Below is a small trained network, with its code and all its weights. Each question gives an input and a target symbol and asks what happens when units are switched off, that is, made to give their printed mean instead of their output.

import numpy as np


def w(rows, s, z=0):
    codes = np.array(rows[::2]) - 128.0
    scale = np.full(codes.shape[1], s)
    scale[-1] = z or s
    return codes * scale


def f(y):
    return y / 2 * (1 + np.tanh(0.7978845608 * (y + 0.044715 * y**3)))


def softmax(a):
    e = np.exp(a - a.max(-1, keepdims=True))
    return e / e.sum(-1, keepdims=True)


def log_softmax(a):
    a = a - a.max(-1, keepdims=True)
    return a - np.log(np.exp(a).sum(-1, keepdims=True))


def net(x, mask):
    ids = ['αβγδθμξπφω'.index(c) for c in x.split()]
    T = len(ids)
    res = E[ids] + P[:T]
    u = 0
    for l in range(2):
        q, k, v = (res @ M[l].T for M in (Q, K, V))
        z = softmax(np.where(np.tri(T) > 0, q @ k.T / 4**0.5, -1e9)) @ v
        res = res + np.where(mask[u], z, O[l][:, -1]) @ O[l][:, :-1]
        u += 1
        y = f(res @ A[l][:, :-1].T + A[l][:, -1])
        res = res + np.where(mask[u : u + 8], y, B[l][:, -1]) @ B[l][:, :-1]
        u += 8
    return log_softmax(res[-1] @ U[:, :-1].T + U[:, -1])


Q, K, V, O, A, B = {}, {}, {}, {}, {}, {}
E = w([
[200,232,81,112,149,188],'α',
[143,72,6,226,105,66],'β',
[121,17,134,189,191,134],'γ',
[93,233,169,136,144,68],'δ',
[31,100,203,228,134,97],'θ',
[49,93,70,1,103,41],'μ',
[155,184,161,225,194,184],'ξ',
[75,135,208,145,189,186],'π',
[178,93,69,214,221,211],'φ',
[192,162,70,183,50,48],'ω',
],0.0076)
P = w([
[156,124,76,46,243,195],'0',
[72,168,183,205,24,2],'1',
[92,162,169,185,52,16],'2',
[86,167,173,173,57,22],'3',
[82,167,143,180,67,37],'4',
[80,164,137,166,47,38],'5',
[86,168,136,169,67,58],'6',
[109,160,125,177,102,46],'7',
[77,195,95,170,67,87],'8',
[115,161,106,178,115,74],'9',
[116,184,94,172,98,58],'10',
[125,175,103,175,105,77],'11',
],0.0033)
Q[0] = w([
[142,157,68,134,79,45],'0.h1',
[117,123,205,255,167,199],'0.h1',
[148,137,107,222,98,81],'0.h1',
[123,177,77,123,109,50],'0.h1',
],0.0071)
K[0] = w([
[66,119,105,56,165,143],'0.h1',
[253,198,163,238,159,214],'0.h1',
[100,181,138,75,206,205],'0.h1',
[89,111,84,34,147,142],'0.h1',
],0.0075)
V[0] = w([
[216,150,67,188,64,96],'0.h1',
[134,2,47,56,92,119],'0.h1',
[151,190,68,21,115,177],'0.h1',
[166,40,161,163,203,251],'0.h1',
],0.006)
O[0] = w([
[196,123,151,193,96,99,174],'0.h1',
[191,74,28,80,170,62,82],'0.h1',
[194,200,114,67,204,110,105],'0.h1',
[120,102,107,133,190,254,1],'0.h1',
],0.008,0.004)
A[0] = w([
[49,65,128,49,166,118,181],'0.n1',
[72,123,161,118,5,26,103],'0.n2',
[85,220,138,254,51,141,252],'0.n3',
[198,45,47,111,197,102,165],'0.n4',
[197,251,145,106,151,162,213],'0.n5',
[165,65,83,167,129,111,142],'0.n6',
[126,181,78,210,51,127,240],'0.n7',
[84,179,143,41,191,137,182],'0.n8',
],0.0059,0.0036)
B[0] = w([
[77,126,99,88,102,139,126],'0.n1',
[115,97,71,87,251,161,212],'0.n2',
[116,113,254,173,132,118,247],'0.n3',
[164,89,41,159,70,152,130],'0.n4',
[158,210,140,189,206,60,149],'0.n5',
[162,112,90,168,150,124,136],'0.n6',
[134,122,212,162,185,83,216],'0.n7',
[65,168,124,110,140,105,128],'0.n8',
],0.0067,0.011)
Q[1] = w([
[40,86,215,207,213,62],'1.h1',
[58,88,240,255,196,95],'1.h1',
[77,122,140,101,198,53],'1.h1',
[24,37,198,175,220,54],'1.h1',
],0.0065)
K[1] = w([
[114,137,44,42,154,139],'1.h1',
[96,143,77,64,163,161],'1.h1',
[152,119,87,100,111,94],'1.h1',
[129,161,40,11,147,118],'1.h1',
],0.011)
V[1] = w([
[136,190,222,165,62,59],'1.h1',
[62,18,161,145,155,230],'1.h1',
[195,246,135,142,247,133],'1.h1',
[255,63,93,195,133,126],'1.h1',
],0.0068)
O[1] = w([
[22,162,114,223,38,49,125],'1.h1',
[123,39,246,136,206,179,2],'1.h1',
[181,237,151,140,62,195,224],'1.h1',
[152,188,22,195,254,172,113],'1.h1',
],0.0067,0.0071)
A[1] = w([
[119,199,78,172,102,121,148],'1.n1',
[117,118,139,141,1,113,81],'1.n2',
[61,156,126,151,148,180,219],'1.n3',
[166,146,45,119,165,107,119],'1.n4',
[76,169,91,168,116,125,173],'1.n5',
[107,41,108,147,116,90,140],'1.n6',
[133,169,176,173,161,150,117],'1.n7',
[217,137,182,107,123,194,254],'1.n8',
],0.0095,0.0033)
B[1] = w([
[177,51,181,86,153,112,245],'1.n1',
[117,190,133,95,254,181,202],'1.n2',
[180,99,88,160,110,39,151],'1.n3',
[49,131,150,166,107,125,184],'1.n4',
[191,79,164,90,126,105,208],'1.n5',
[67,141,42,169,194,196,141],'1.n6',
[112,106,41,153,95,151,214],'1.n7',
[124,140,79,95,57,184,173],'1.n8',
],0.0078,0.013)
U = w([
[199,201,105,82,80,143,65],'α',
[99,187,64,228,210,146,87],'β',
[182,42,139,72,221,163,7],'γ',
[105,216,189,89,224,114,130],'δ',
[55,57,175,190,154,134,6],'θ',
[83,135,60,51,121,95,241],'μ',
[67,214,95,254,16,154,128],'ξ',
[123,43,188,48,18,147,173],'π',
[154,150,85,162,129,195,126],'φ',
[201,40,132,142,92,36,222],'ω',
],0.0042,0.0026)

Each question gives the input, a string of symbols that net reads in full, and the target symbol t.
The units are the heads (4 rows each of Q, K, V and O) and the neurons (one row each of A and B). Each row of codes is followed by its name. A weight is (code - 128) times the scale printed after its matrix; where a second scale follows, it is the last column's (O, A, B and U).
mask holds one flag per unit, layer by layer, with each layer's heads first. A switched-off unit (its flag False) gives its mean, the last column of its rows in O or B, instead of its output. The means were averaged over made-up inputs and are rounded, as every weight is.
A unit's drop is (log p(t) with every unit on - log p(t) with that unit switched off) / (log p(t) with every unit on - log p(t) with every unit switched off).
The circuit of an input: a set's keep is (log p(t) with only the set's units on - log p(t) with every unit switched off) / (log p(t) with every unit on - log p(t) with every unit switched off). Starting from the 12 units with the biggest drops (on a tie, the unit counted first), units are removed one at a time, each time the one whose removal leaves the highest keep (on an exact tie, the one counted first), for as long as the keep stays at least 0.8.
circuit, biggest first: the units of the circuit, biggest drop first
most important unit: the unit with the biggest drop
k most important neurons: the k neurons with the biggest drops, biggest first
k most important neurons of layer l: the k neurons of layer l with the biggest drops, biggest first
input π δ δ γ, target π: circuit, biggest first => (0.h1 1.h1 1.n8)
input δ ω δ ω, target δ: circuit, biggest first => (1.n2 1.h1 0.h1 0.n8)
input π δ ω δ β, target π: circuit, biggest first => (0.h1 1.h1 1.n8)
input φ ω γ γ φ ω ω γ ω, target φ: circuit, biggest first => (1.h1 0.h1 1.n8 1.n1)
input β ω β ω ω ω δ α, target β: 2 most important neurons => (0.n4 0.n3)
input ω δ δ ω ω φ ω ω ω γ, target ω: 3 most important neurons => (0.n3 1.n1 1.n5)
input β θ δ θ ω ω, target β: most important neuron => (0.n4)
input γ ω ω δ ω θ ξ, target γ: circuit, biggest first => (1.h1 0.h1)
input ξ β ω ω ω ω ω ω ξ π γ, target ξ: 2 most important neurons => (1.n1 1.n5)
input δ ω ω θ π ω θ, target δ: 2 most important neurons of layer 0 => (0.n5 0.n8)
input ξ δ ω θ δ, target ξ: 3 most important neurons => (1.n1 0.n3 1.n7)
input α ω ω, target α: 2 most important neurons of layer 1 => (1.n8 1.n1)
input δ ω β ξ, target δ: 3 most important neurons of layer 0 => (0.n2 0.n8 0.n5)
input θ ω α ω ω φ π ω δ, target θ: 2 most important neurons => (0.n3 0.n2)
input π ω π δ ξ θ θ φ ω, target π: 2 most important neurons => (1.n8 0.n3)
input δ δ ω ξ ξ π, target δ: 4 most important neurons => (1.n2 0.n2 0.n8 0.n5)
input δ ω ω θ π ω μ, target μ: 2 most important neurons of layer 0 => (0.n3 0.n2)
input ω π δ ω ω ω π, target ω: 2 most important neurons => (0.n3 1.n1)
input ω δ α δ ω ξ δ γ ω δ α, target ω: 4 most important neurons of layer 1 => (1.n1 1.n5 1.n2 1.n3)
input α ω γ ω δ ω π, target α: most important neuron of layer 0 => (0.n5)
input δ γ ω φ, target δ: 3 most important neurons => (1.n2 0.n2 0.n8)
input ω π δ, target ω: 4 most important neurons => (1.n1 1.n5 1.n3 1.n2)
input δ ω ω β δ, target δ: 2 most important neurons => (1.n2 0.n8)
input ξ δ ω α, target ξ: most important unit => 0.h1
input δ ω ω φ, target δ: 4 most important neurons => (1.n2 0.n2 0.n8 0.n5)
input ω ω α ω ω ω γ ω ω, target ω: 4 most important neurons => (1.n1 1.n5 1.n2 0.n2)
input θ π β, target θ: most important unit => 1.h1
input ξ α θ δ φ ω ω φ ω δ ω ω, target ξ: 3 most important neurons of layer 0 => (0.n3 0.n7 0.n5)
